Below is a small trained network, with its code and all its weights. Each question gives an input and a target symbol and asks what happens when units are switched off, that is, made to give their printed mean instead of their output.

import numpy as np


def w(rows, s, z=0):
    codes = np.array(rows[::2]) - 128.0
    scale = np.full(codes.shape[1], s)
    scale[-1] = z or s
    return codes * scale


def f(y):
    return y / 2 * (1 + np.tanh(0.7978845608 * (y + 0.044715 * y**3)))


def softmax(a):
    e = np.exp(a - a.max(-1, keepdims=True))
    return e / e.sum(-1, keepdims=True)


def log_softmax(a):
    a = a - a.max(-1, keepdims=True)
    return a - np.log(np.exp(a).sum(-1, keepdims=True))


def net(x, mask):
    ids = ['ΘΛΞΠαβγδεζητφψ'.index(c) for c in x.split()]
    T = len(ids)
    res = E[ids] + P[:T]
    r = res
    for j in range(3):
        rows = slice(4 * j, 4 * j + 4)
        q, k, v = (r @ M[0][rows].T for M in (Q, K, V))
        z = softmax(np.where(np.tri(T) > 0, q @ k.T / 4**0.5, -1e9)) @ v
        o = O[0][rows]
        res = res + np.where(mask[j], z, o[:, -1]) @ o[:, :-1]
    y = f(res @ A[0][:, :-1].T + A[0][:, -1])
    res = res + np.where(mask[3:27], y, B[0][:, -1]) @ B[0][:, :-1]
    return log_softmax(res[-1] @ U[:, :-1].T + U[:, -1])


Q, K, V, O, A, B = {}, {}, {}, {}, {}, {}
E = w([
[122,151,221,203,64,170,62,72],'Θ',
[142,143,160,152,107,59,200,131],'Λ',
[117,167,180,146,216,115,137,108],'Ξ',
[128,107,196,110,197,154,112,134],'Π',
[145,177,154,82,51,105,110,101],'α',
[55,150,218,98,152,142,115,159],'β',
[154,140,158,111,211,152,111,68],'γ',
[42,202,188,136,168,103,137,130],'δ',
[106,142,30,122,152,101,196,93],'ε',
[147,67,43,122,130,139,215,143],'ζ',
[145,158,103,127,123,46,182,92],'η',
[159,129,136,97,154,5,107,199],'τ',
[83,113,70,109,87,143,169,85],'φ',
[10,131,79,179,125,130,48,125],'ψ',
],0.017)
P = w([
[102,2,198,90,139,64,120,76],'0',
[135,114,157,127,115,124,145,124],'1',
[135,139,138,136,114,139,146,135],'2',
[148,155,135,150,122,150,154,145],'3',
[156,170,127,156,117,165,148,152],'4',
[165,203,125,156,125,170,141,162],'5',
[168,204,119,163,135,182,142,171],'6',
],0.0085)
Q[0] = w([
[86,135,198,133,238,184,162,12],'H1',
[102,191,101,78,216,131,174,120],'H1',
[145,125,30,207,31,143,69,153],'H1',
[245,111,90,120,48,69,91,231],'H1',
[139,112,128,96,146,121,80,148],'H2',
[118,119,189,68,208,114,160,175],'H2',
[236,144,235,41,158,187,186,113],'H2',
[54,136,246,97,254,128,94,83],'H2',
[61,162,112,211,54,66,122,47],'H3',
[180,60,134,142,152,206,105,51],'H3',
[224,116,112,117,141,94,252,149],'H3',
[30,101,107,219,113,143,64,74],'H3',
],0.0082)
K[0] = w([
[74,40,158,127,117,105,144,59],'H1',
[96,96,99,116,144,69,167,83],'H1',
[108,217,108,133,130,198,142,149],'H1',
[191,181,102,143,110,154,133,248],'H1',
[155,119,149,105,126,106,87,143],'H2',
[121,79,148,105,137,50,143,120],'H2',
[163,51,103,132,67,105,115,88],'H2',
[87,26,197,104,129,92,102,63],'H2',
[136,183,138,159,83,172,121,103],'H3',
[117,73,130,146,130,137,137,85],'H3',
[156,101,90,162,163,121,144,168],'H3',
[139,160,137,103,137,177,83,61],'H3',
],0.013)
V[0] = w([
[43,255,111,229,146,97,124,71],'H1',
[117,145,239,86,35,114,111,169],'H1',
[149,206,137,205,110,84,213,82],'H1',
[224,102,186,176,215,143,77,91],'H1',
[106,156,116,62,13,181,120,70],'H2',
[60,127,75,100,139,161,64,49],'H2',
[41,115,180,128,148,176,137,252],'H2',
[39,88,166,204,137,209,200,62],'H2',
[154,200,137,197,45,177,89,112],'H3',
[164,90,61,92,172,115,125,139],'H3',
[117,150,94,210,170,145,122,142],'H3',
[238,191,156,130,144,132,157,151],'H3',
],0.0077)
O[0] = w([
[62,234,71,172,119,158,153,85,124],'H1',
[168,90,64,90,138,177,197,253,174],'H1',
[56,238,34,165,185,63,85,161,118],'H1',
[255,141,83,132,61,137,11,140,203],'H1',
[144,110,164,144,156,98,185,171,1],'H2',
[162,89,168,169,82,113,190,84,121],'H2',
[163,218,187,26,134,199,155,133,136],'H2',
[122,124,170,53,75,73,162,167,174],'H2',
[176,63,147,134,130,150,130,93,5],'H3',
[63,138,148,102,86,104,128,117,104],'H3',
[133,68,160,93,143,111,77,113,106],'H3',
[169,138,148,121,74,122,159,105,132],'H3',
],0.0079,0.0046)
A[0] = w([
[192,99,53,58,72,44,151,135,156],'N1',
[74,156,51,129,155,116,79,150,59],'N2',
[100,197,132,247,194,111,49,154,88],'N3',
[144,115,29,151,77,94,237,133,236],'N4',
[84,194,134,122,169,154,128,123,39],'N5',
[110,67,138,92,154,47,161,175,109],'N6',
[102,113,134,187,27,147,55,149,173],'N7',
[85,206,113,111,130,137,167,92,84],'N8',
[170,123,120,80,126,135,136,167,125],'N9',
[121,129,191,171,129,53,76,151,155],'N10',
[97,153,143,100,186,239,160,177,4],'N11',
[92,78,159,244,215,172,51,97,113],'N12',
[63,140,38,255,118,187,103,120,90],'N13',
[135,152,142,121,149,99,185,207,196],'N14',
[124,74,176,77,146,8,85,134,83],'N15',
[193,82,176,183,34,156,103,85,53],'N16',
[141,71,157,171,140,126,233,208,93],'N17',
[88,155,65,143,34,99,214,29,115],'N18',
[248,174,170,105,127,132,108,158,100],'N19',
[135,182,134,139,202,124,120,79,84],'N20',
[125,134,198,54,67,131,92,71,120],'N21',
[191,183,110,126,164,165,86,146,80],'N22',
[110,146,176,205,99,186,184,4,82],'N23',
[96,141,204,111,170,173,106,75,66],'N24',
],0.0079,0.0031)
B[0] = w([
[75,151,130,181,74,153,201,169,186],'N1',
[194,93,122,88,142,68,143,102,208],'N2',
[106,69,114,85,118,96,106,103,247],'N3',
[121,132,142,125,95,145,54,199,206],'N4',
[93,109,125,123,165,111,148,144,169],'N5',
[159,199,105,144,116,159,144,110,167],'N6',
[143,152,77,136,176,126,160,58,166],'N7',
[123,116,126,147,132,122,145,169,195],'N8',
[89,110,114,118,91,119,102,137,176],'N9',
[151,172,107,138,104,209,133,84,181],'N10',
[197,104,131,131,192,137,151,172,180],'N11',
[111,98,79,126,98,212,132,134,168],'N12',
[149,155,137,86,101,173,187,90,206],'N13',
[137,128,81,154,113,122,148,113,207],'N14',
[137,163,130,137,86,175,138,166,177],'N15',
[136,26,120,144,155,117,156,105,164],'N16',
[152,178,94,94,159,90,69,51,175],'N17',
[180,140,130,130,121,156,94,185,220],'N18',
[101,112,133,110,101,127,127,115,254],'N19',
[94,111,154,120,136,162,124,153,169],'N20',
[139,113,163,132,135,87,104,96,187],'N21',
[109,124,158,133,126,109,104,141,210],'N22',
[143,110,117,171,96,2,95,149,179],'N23',
[70,126,220,163,150,153,135,136,165],'N24',
],0.0092,0.0076)
U = w([
[160,183,121,147,55,143,150,166,208],'Θ',
[122,50,96,108,159,20,92,161,105],'Λ',
[126,157,163,66,142,74,2,73,128],'Ξ',
[124,52,181,76,84,97,124,132,4],'Π',
[194,144,105,185,203,116,98,95,79],'α',
[180,133,176,41,137,132,196,101,80],'β',
[207,84,136,188,117,144,160,64,196],'γ',
[110,151,157,153,198,139,191,134,153],'δ',
[40,97,163,183,121,133,129,114,128],'ε',
[153,171,200,159,120,182,137,101,69],'ζ',
[93,108,99,77,123,145,185,56,97],'η',
[139,82,144,151,174,181,66,148,102],'τ',
[158,184,147,149,144,129,182,47,145],'φ',
[161,111,193,164,153,66,142,119,129],'ψ',
],0.0068,0.0037)

Each question gives the input, a string of symbols that net reads in full, and the target symbol t.
The units are the heads (4 rows each of Q, K, V and O) and the neurons (one row each of A and B). Each row of codes is followed by its name. A weight is (code - 128) times the scale printed after its matrix; where a second scale follows, it is the last column's (O, A, B and U).
mask holds one flag per unit, heads first, then neurons. A switched-off unit (its flag False) gives its mean, the last column of its rows in O or B, instead of its output. The means were averaged over made-up inputs and are rounded, as every weight is.
A unit's drop is (log p(t) with every unit on - log p(t) with that unit switched off) / (log p(t) with every unit on - log p(t) with every unit switched off).
The circuit of an input: a set's keep is (log p(t) with only the set's units on - log p(t) with every unit switched off) / (log p(t) with every unit on - log p(t) with every unit switched off). Starting from the 12 units with the biggest drops (on a tie, the unit counted first), units are removed one at a time, each time the one whose removal leaves the highest keep (on an exact tie, the one counted first), for as long as the keep stays at least 0.8.
units of the circuit, in order: the units of the circuit, biggest drop first
most important unit: the unit with the biggest drop
top k neurons: the k neurons with the biggest drops, biggest first
which heads matter: for each layer, one digit per head in row order, 1 if its drop is at least 0.15 and else 0, layers parted by /
input Θ Ξ α β Ξ Ξ Π, target Θ: units of the circuit, in order : (H1 H2 N1)
input τ τ Ξ η δ Ξ, target τ: most important unit : H2
input Ξ ψ ε, target Θ: units of the circuit, in order : (N4 N1)
input η Ξ Λ Ξ β, target η: which heads matter : 110
input β β α Ξ, target β: units of the circuit, in order : (H2 H1)
input β η α φ, target Θ: top 3 neurons : (N4 N18 N3)
input Π Ξ α γ β β δ, target Π: which heads matter : 110
input β τ Ξ ψ Ξ, target β: units of the circuit, in order : (H1 H2)
input ε ζ τ γ Π, target ε: which heads matter : 100
input δ ε Θ ε Ξ, target δ: which heads matter : 110
input Θ Π Ξ Ξ δ Π Ξ, target Θ: units of the circuit, in order : (H1 H2 N1)
input τ Ξ γ Ξ ψ, target η: units of the circuit, in order : (N13 N3 H1)
input τ τ Ξ, target τ: units of the circuit, in order : (H2 N12)
input α α Ξ ζ, target Θ: units of the circuit, in order : (N4 N1)
input Θ ψ η Λ Ξ α β, target Θ: units of the circuit, in order : (H1)
input Ξ η τ Θ Ξ Ξ, target Ξ: which heads matter : 100
input β Ξ ζ Ξ β β γ, target β: units of the circuit, in order : (H1 H2)
input η γ ε Ξ, target η: top 3 neurons : (N13 N3 N12)
input η α Ξ ε β γ, target η: top 2 neurons : (N13 N12)
input Π η Ξ Ξ ψ, target η: units of the circuit, in order : (N13 H1 N3)
input ψ ε β ζ Θ, target γ: units of the circuit, in order : (H3)
input β τ Ξ φ ε, target Θ: top 2 neurons : (N18 N4)
input ε Ξ β Ξ δ, target ε: which heads matter : 100
input ζ η Ξ γ δ τ Ξ, target ζ: which heads matter : 100
